Below is a small trained network, with its code and all its weights. Each question gives an input and a class and asks what happens when units are switched off, that is, made to give their printed mean instead of their output.

import numpy as np


def w(rows, s, z=0):
    codes = np.array(rows[::2]) - 128.0
    scale = np.full(codes.shape[1], s)
    scale[-1] = z or s
    return codes * scale


def f(y):
    return y / 2 * (1 + np.tanh(0.7978845608 * (y + 0.044715 * y**3)))


def log_softmax(a):
    a = a - a.max(-1, keepdims=True)
    return a - np.log(np.exp(a).sum(-1, keepdims=True))


def net(x, mask):
    res = np.array(x, float).reshape(1, 5) / 4 @ E
    y = f(res @ A[0][:, :-1].T + A[0][:, -1])
    res = res + np.where(mask, y, B[0][:, -1]) @ B[0][:, :-1]
    return log_softmax(res[-1] @ U[:, :-1].T + U[:, -1])


A, B = {}, {}
E = w([
[29,217,58,117,114,61,254],'x0',
[153,33,103,131,244,66,204],'x1',
[54,100,71,254,150,148,78],'x2',
[123,70,1,29,102,207,89],'x3',
[129,130,127,128,129,128,127],'x4',
],0.0088)
A[0] = w([
[116,159,183,214,139,82,127,54],'n1',
[109,190,117,127,74,138,113,128],'n2',
[166,143,118,8,109,107,139,148],'n3',
[64,171,97,92,133,90,173,92],'n4',
[84,136,77,205,137,157,136,149],'n5',
[154,143,155,137,103,183,68,59],'n6',
[126,139,119,77,131,157,135,38],'n7',
[139,92,9,80,102,172,109,2],'n8',
[79,115,131,161,138,132,128,9],'n9',
[83,124,95,100,127,96,160,79],'n10',
[134,91,88,98,204,98,167,141],'n11',
[95,197,161,139,71,121,94,122],'n12',
[128,167,172,149,113,111,110,76],'n13',
[88,172,55,90,148,132,140,104],'n14',
[112,51,106,129,182,91,189,126],'n15',
[96,183,115,151,102,65,154,91],'n16',
[100,163,122,132,84,130,102,123],'n17',
[155,157,165,201,138,76,148,39],'n18',
[124,162,125,134,68,153,136,116],'n19',
[157,62,144,123,158,130,79,63],'n20',
[83,131,104,169,146,144,115,93],'n21',
[78,95,21,173,133,155,72,111],'n22',
[96,123,114,122,94,124,130,12],'n23',
[98,133,98,176,138,116,101,106],'n24',
[104,84,120,189,129,139,76,99],'n25',
[136,87,124,141,176,47,166,88],'n26',
[172,114,165,77,118,125,129,128],'n27',
[127,158,178,40,130,88,165,162],'n28',
[87,163,105,104,66,198,103,111],'n29',
[102,126,99,167,150,112,97,234],'n30',
[102,56,95,113,171,111,175,113],'n31',
],0.016,0.0049)
B[0] = w([
[28,169,170,83,138,231,194,215],'n1',
[128,67,49,178,167,73,141,198],'n2',
[59,200,187,213,21,121,126,253],'n3',
[204,126,208,95,149,149,20,233],'n4',
[101,162,203,160,36,49,95,203],'n5',
[211,98,132,116,188,108,92,195],'n6',
[71,166,142,139,117,146,138,162],'n7',
[44,174,138,40,198,244,211,251],'n8',
[108,146,174,100,106,79,135,144],'n9',
[171,116,160,84,164,111,73,192],'n10',
[127,103,40,155,136,103,154,228],'n11',
[118,85,22,135,149,80,138,209],'n12',
[114,117,68,52,145,145,172,173],'n13',
[184,89,197,64,195,187,71,217],'n14',
[102,91,65,178,160,88,105,234],'n15',
[204,107,190,49,180,172,26,211],'n16',
[115,77,83,116,169,48,134,176],'n17',
[97,137,117,64,155,231,216,205],'n18',
[97,92,83,164,163,83,130,179],'n19',
[186,56,151,71,173,103,32,199],'n20',
[80,129,156,134,102,54,119,168],'n21',
[74,217,191,149,73,154,181,239],'n22',
[163,139,116,73,159,123,101,141],'n23',
[98,154,159,144,69,59,120,168],'n24',
[119,124,200,72,95,68,54,187],'n25',
[139,84,64,124,126,97,158,215],'n26',
[96,139,209,154,72,119,77,195],'n27',
[78,194,192,223,44,61,153,239],'n28',
[144,70,38,147,167,86,177,222],'n29',
[91,155,133,182,54,63,114,185],'n30',
[137,89,41,137,178,92,146,217],'n31',
],0.011,0.015)
U = w([
[98,197,158,174,48,73,147,200],'0',
[131,79,2,157,166,77,172,94],'1',
[74,177,130,80,170,208,225,134],'2',
[199,80,188,96,171,141,51,3],'3',
],0.018,0.0057)

Each question gives the input, the list of numbers given to net, and the class t.
The units are the neurons (one row each of A and B). Each row of codes is followed by its name. A weight is (code - 128) times the scale printed after its matrix; where a second scale follows, it is the last column's (A, B and U).
mask holds one flag per neuron, in row order. A switched-off neuron (its flag False) gives its mean, the last column of its row in B, instead of its output. The means were averaged over made-up inputs and are rounded, as every weight is.
A unit's drop is (log p(t) with every unit on - log p(t) with that unit switched off) / (log p(t) with every unit on - log p(t) with every unit switched off).
The circuit of an input: a set's keep is (log p(t) with only the set's units on - log p(t) with every unit switched off) / (log p(t) with every unit on - log p(t) with every unit switched off). Starting from the 12 units with the biggest drops (on a tie, the unit counted first), units are removed one at a time, each time the one whose removal leaves the highest keep (on an exact tie, the one counted first), for as long as the keep stays at least 0.8.
circuit, biggest first: the units of the circuit, biggest drop first
most important unit: the unit with the biggest drop
k most important neurons: the k neurons with the biggest drops, biggest first
drop of u: that unit's drop, to one decimal
input [3,-3,0,2,-7], class 1: most important unit	n29
input [3,2,0,2,0], class 3: 2 most important neurons	n29, n12
input [-3,-2,2,-1,2], class 3: 3 most important neurons	n3, n28, n22
input [8,5,7,8,-2], class 2: 2 most important neurons	n8, n22
input [6,4,1,-5,-1], class 3: 2 most important neurons	n16, n4
input [-2,-6,5,-2,3], class 1: 3 most important neurons	n3, n12, n28
input [-5,0,4,6,0], class 2: 2 most important neurons	n8, n22
input [7,-7,2,-4,5], class 1: 2 most important neurons	n12, n2
input [-5,-2,6,6,1], class 0: 4 most important neurons	n22, n25, n5, n18
input [-5,5,1,1,4], class 1: 2 most important neurons	n4, n16
input [-2,-8,-7,-8,-7], class 1: 4 most important neurons	n12, n8, n2, n13
input [2,4,-1,5,-1], class 2: 2 most important neurons	n8, n29
input [-3,0,-7,7,-8], class 0: 2 most important neurons	n3, n27
input [-8,4,-8,-6,3], class 0: circuit, biggest first	n28
input [8,-7,3,3,2], class 3: 3 most important neurons	n4, n14, n16
input [-8,-8,-6,-3,6], class 1: drop of n12	0.4
input [4,-1,3,-2,8], class 3: drop of n3	0.5
input [7,-1,-4,1,8], class 3: drop of n5	0.0
